Below are the code and all the weights of a small trained network. Each question names an input and a target symbol and asks about switching units off, where a switched-off unit gives its printed mean instead of its output.

import numpy as np


def w(rows, s, z=0):
    codes = np.array(rows[::2]) - 128.0
    scale = np.full(codes.shape[1], s)
    scale[-1] = z or s
    return codes * scale


def softmax(a):
    e = np.exp(a - a.max(-1, keepdims=True))
    return e / e.sum(-1, keepdims=True)


def log_softmax(a):
    a = a - a.max(-1, keepdims=True)
    return a - np.log(np.exp(a).sum(-1, keepdims=True))


def net(x, mask):
    ids = ['αβγδεηλπσφψω'.index(c) for c in x.split()]
    T = len(ids)
    res = E[ids] + P[:T]
    u = 0
    for l in range(3):
        r = res
        for j in range(3):
            rows = slice(2 * j, 2 * j + 2)
            q, k, v = (r @ M[l][rows].T for M in (Q, K, V))
            z = softmax(np.where(np.tri(T) > 0, q @ k.T / 2**0.5, -1e9)) @ v
            o = O[l][rows]
            res = res + np.where(mask[u + j], z, o[:, -1]) @ o[:, :-1]
        u += 3
    return log_softmax(res[-1] @ U[:, :-1].T + U[:, -1])


Q, K, V, O = {}, {}, {}, {}
E = w([
[58,185,144,210,175,140,151,90,149],'α',
[156,83,100,68,84,112,155,118,155],'β',
[133,62,148,199,145,92,193,106,112],'γ',
[148,126,177,214,89,145,107,110,73],'δ',
[163,163,140,135,192,49,121,134,162],'ε',
[119,101,172,166,127,188,201,92,180],'η',
[185,77,39,155,72,131,181,126,150],'λ',
[152,186,68,118,88,193,129,83,177],'π',
[1,93,97,129,96,105,99,196,128],'σ',
[123,81,125,125,179,170,70,83,164],'φ',
[159,106,52,136,169,97,85,94,136],'ψ',
[156,134,101,161,215,143,185,173,181],'ω',
],0.02)
P = w([
[81,154,182,64,72,106,107,28,254],'0',
[110,130,161,77,110,117,97,68,197],'1',
[116,128,169,87,124,124,91,79,204],'2',
[121,130,169,95,133,130,92,88,204],'3',
[116,122,172,106,136,123,93,102,200],'4',
[123,124,172,112,140,126,91,104,199],'5',
[117,124,178,116,136,125,97,116,196],'6',
[119,119,175,115,137,125,89,123,194],'7',
[127,121,169,117,146,127,78,131,191],'8',
[126,120,171,123,144,119,83,140,185],'9',
[134,110,169,125,138,117,82,146,176],'10',
[134,112,166,128,145,118,70,157,177],'11',
[141,104,169,126,142,117,59,153,168],'12',
[155,105,167,133,152,120,56,157,157],'13',
],0.0078)
Q[0] = w([
[157,201,186,158,132,114,142,175,139],'0.h1',
[148,64,106,149,109,139,117,125,185],'0.h1',
[194,106,111,99,197,108,134,101,170],'0.h2',
[135,132,110,218,129,132,107,108,117],'0.h2',
[145,120,181,148,182,115,108,119,205],'0.h3',
[113,135,248,169,168,164,140,156,124],'0.h3',
],0.017)
K[0] = w([
[210,243,135,170,165,138,128,132,87],'0.h1',
[90,106,107,101,160,205,51,218,101],'0.h1',
[195,160,156,51,213,57,157,159,191],'0.h2',
[157,147,141,245,139,145,110,168,82],'0.h2',
[204,121,154,143,205,79,114,188,167],'0.h3',
[195,213,157,132,193,86,158,27,104],'0.h3',
],0.012)
V[0] = w([
[81,142,78,130,147,113,112,166,151],'0.h1',
[95,104,59,138,118,60,117,64,184],'0.h1',
[93,125,107,143,65,177,115,73,112],'0.h2',
[95,162,118,59,139,141,121,147,146],'0.h2',
[133,110,93,254,95,104,90,117,152],'0.h3',
[154,132,103,178,150,112,165,116,136],'0.h3',
],0.0074)
O[0] = w([
[137,137,149,254,50,139,68,170,156,233],'0.h1',
[162,155,83,193,89,115,231,150,140,254],'0.h1',
[177,112,38,217,148,183,109,16,87,60],'0.h2',
[123,65,118,172,209,114,147,181,104,141],'0.h2',
[143,109,97,191,141,132,157,178,184,168],'0.h3',
[193,86,21,161,100,134,171,140,65,113],'0.h3',
],0.0059,0.0075)
Q[1] = w([
[160,159,199,186,104,166,252,130,182],'1.h1',
[102,144,90,76,110,117,151,61,69],'1.h1',
[78,141,162,177,84,97,115,198,106],'1.h2',
[78,101,144,215,79,95,73,155,203],'1.h2',
[190,95,81,142,110,168,112,138,125],'1.h3',
[77,119,73,146,186,69,176,135,232],'1.h3',
],0.011)
K[1] = w([
[49,99,82,127,153,115,97,163,106],'1.h1',
[123,91,111,103,109,149,146,83,157],'1.h1',
[145,123,101,154,79,91,60,133,155],'1.h2',
[169,142,179,120,81,135,70,150,101],'1.h2',
[101,109,121,130,86,83,128,167,59],'1.h3',
[91,63,82,48,171,109,133,246,153],'1.h3',
],0.011)
V[1] = w([
[252,123,131,156,159,211,159,111,184],'1.h1',
[124,45,91,136,98,67,63,71,129],'1.h1',
[195,157,180,190,110,91,123,80,18],'1.h2',
[33,152,169,143,68,171,85,170,66],'1.h2',
[194,170,244,172,10,253,115,196,130],'1.h3',
[185,83,112,92,6,160,66,110,97],'1.h3',
],0.0057)
O[1] = w([
[114,133,130,121,125,125,177,113,92,83],'1.h1',
[105,80,137,151,96,84,74,116,172,177],'1.h1',
[180,120,141,122,153,88,133,11,140,43],'1.h2',
[85,169,144,136,143,119,199,122,225,74],'1.h2',
[155,137,140,82,184,93,160,121,180,81],'1.h3',
[97,113,98,115,122,109,147,94,183,2],'1.h3',
],0.012,0.0053)
Q[2] = w([
[104,94,141,109,137,114,177,45,91],'2.h1',
[96,92,52,97,109,226,119,108,72],'2.h1',
[138,142,238,123,124,161,114,80,120],'2.h2',
[116,203,29,108,141,138,81,99,85],'2.h2',
[199,178,65,161,76,114,246,139,60],'2.h3',
[61,117,164,83,198,90,174,58,158],'2.h3',
],0.012)
K[2] = w([
[114,119,85,142,80,161,138,46,126],'2.h1',
[9,134,86,143,36,152,98,121,92],'2.h1',
[111,101,102,88,174,151,122,72,100],'2.h2',
[11,140,102,141,47,124,135,125,107],'2.h2',
[192,36,125,175,83,201,171,73,159],'2.h3',
[134,211,115,118,139,93,170,59,184],'2.h3',
],0.011)
V[2] = w([
[62,220,192,100,34,1,111,106,101],'2.h1',
[21,124,92,203,169,179,176,130,157],'2.h1',
[126,163,85,61,229,95,131,120,109],'2.h2',
[19,78,167,164,178,52,175,154,77],'2.h2',
[225,135,140,138,153,234,121,110,154],'2.h3',
[153,37,139,145,72,194,94,156,90],'2.h3',
],0.0071)
O[2] = w([
[143,219,174,170,6,43,117,198,51,104],'2.h1',
[43,132,42,64,148,196,133,54,47,112],'2.h1',
[123,144,38,140,147,73,55,137,142,21],'2.h2',
[2,120,153,179,154,92,178,173,9,126],'2.h2',
[129,115,201,120,59,207,57,114,152,29],'2.h3',
[49,156,99,104,112,178,137,45,133,254],'2.h3',
],0.0069,0.0088)
U = w([
[119,163,86,135,157,120,128,106,160,98],'α',
[178,95,50,97,95,131,187,146,144,43],'β',
[133,119,175,106,113,172,190,106,140,104],'γ',
[110,150,119,109,129,77,115,46,185,157],'δ',
[147,150,132,143,100,144,96,149,126,114],'ε',
[186,141,93,119,162,182,184,147,126,84],'η',
[157,202,79,93,102,172,140,111,156,122],'λ',
[139,205,109,166,158,166,121,82,114,87],'π',
[90,107,116,2,90,83,145,109,155,236],'σ',
[158,117,39,140,135,119,66,111,101,254],'φ',
[138,52,144,139,159,93,179,96,87,112],'ψ',
[84,89,139,103,171,146,38,110,168,167],'ω',
],0.0096,0.006)

Each question gives the input, a string of symbols that net reads in full, and the target symbol t.
The units are the heads (2 rows each of Q, K, V and O). Each row of codes is followed by its name. A weight is (code - 128) times the scale printed after its matrix; where a second scale follows, it is the last column's (O and U).
mask holds one flag per head, layer by layer. A switched-off head (its flag False) gives its mean, the last column of its rows in O, instead of its output. The means were averaged over made-up inputs and are rounded, as every weight is.
A unit's drop is (log p(t) with every unit on - log p(t) with that unit switched off) / (log p(t) with every unit on - log p(t) with every unit switched off).
The circuit of an input: a set's keep is (log p(t) with only the set's units on - log p(t) with every unit switched off) / (log p(t) with every unit on - log p(t) with every unit switched off). Starting from all 9 units, units are removed one at a time, each time the one whose removal leaves the highest keep (on an exact tie, the one counted first), for as long as the keep stays at least 0.8.
units of the circuit, in order: the units of the circuit, biggest drop first
most important unit: the unit with the biggest drop
which heads matter: for each layer, one digit per head in row order, 1 if its drop is at least 0.15 and else 0, layers parted by /
input σ α ε π, target ε: units of the circuit, in order -> [0.h2; 2.h1; 1.h1]
input ψ σ η α δ β σ σ, target δ: most important unit -> 1.h2
input ε σ ψ φ, target ε: units of the circuit, in order -> [2.h1; 0.h2]
input η ψ σ λ ψ ψ φ ε σ σ π ψ γ ψ, target ε: units of the circuit, in order -> [0.h2; 2.h1]
input ψ η π ψ φ η ψ σ γ, target γ: units of the circuit, in order -> [0.h1; 1.h2]
input ω α ω ε σ π σ β π ε ψ ψ ε π, target ε: units of the circuit, in order -> [2.h1; 0.h2]
input η φ ε π ψ ε φ α ε ψ ψ δ σ α, target δ: which heads matter -> 000 / 110 / 000
input γ ε η ε ε η ψ ε π σ ψ ε η φ, target ε: which heads matter -> 110 / 010 / 100
input ψ ψ σ ψ, target ψ: which heads matter -> 110 / 010 / 011
input ε δ γ ψ σ η, target δ: units of the circuit, in order -> [1.h2; 2.h2]
input σ π π, target π: units of the circuit, in order -> [0.h2; 2.h2; 2.h1]
input ψ ε ε ψ α σ π γ β ε, target ε: units of the circuit, in order -> [0.h2; 2.h1]
input ε η σ γ, target ε: units of the circuit, in order -> [2.h1; 1.h1]
input ψ φ π β ψ β ψ σ φ, target φ: most important unit -> 0.h2
input ψ σ ε ψ η, target ε: units of the circuit, in order -> [0.h2; 2.h1; 1.h1]
input σ β α π, target π: which heads matter -> 010 / 010 / 110
input ψ σ ψ ε ψ σ σ φ η, target ε: which heads matter -> 010 / 100 / 100
input γ β ψ ε φ ε ψ δ ψ ω ψ β σ α, target ω: which heads matter -> 100 / 111 / 101
input ψ ω ε σ γ ε γ η ψ ψ ε η ψ α, target ε: units of the circuit, in order -> [2.h1; 0.h2; 1.h1]
input α σ ψ π γ ψ, target ψ: units of the circuit, in order -> [2.h2; 1.h2]
input ψ η π η σ ψ σ, target φ: units of the circuit, in order -> [0.h2; 2.h1]
input ε σ σ σ λ, target ε: most important unit -> 2.h1
input φ ε ε ψ ψ ψ ω η ω η ψ σ φ γ, target ω: which heads matter -> 100 / 111 / 100
input φ π γ ψ ε ψ δ, target δ: which heads matter -> 010 / 011 / 000
input σ ψ ψ α ψ σ η σ ω ψ η ψ, target ω: which heads matter -> 111 / 000 / 100
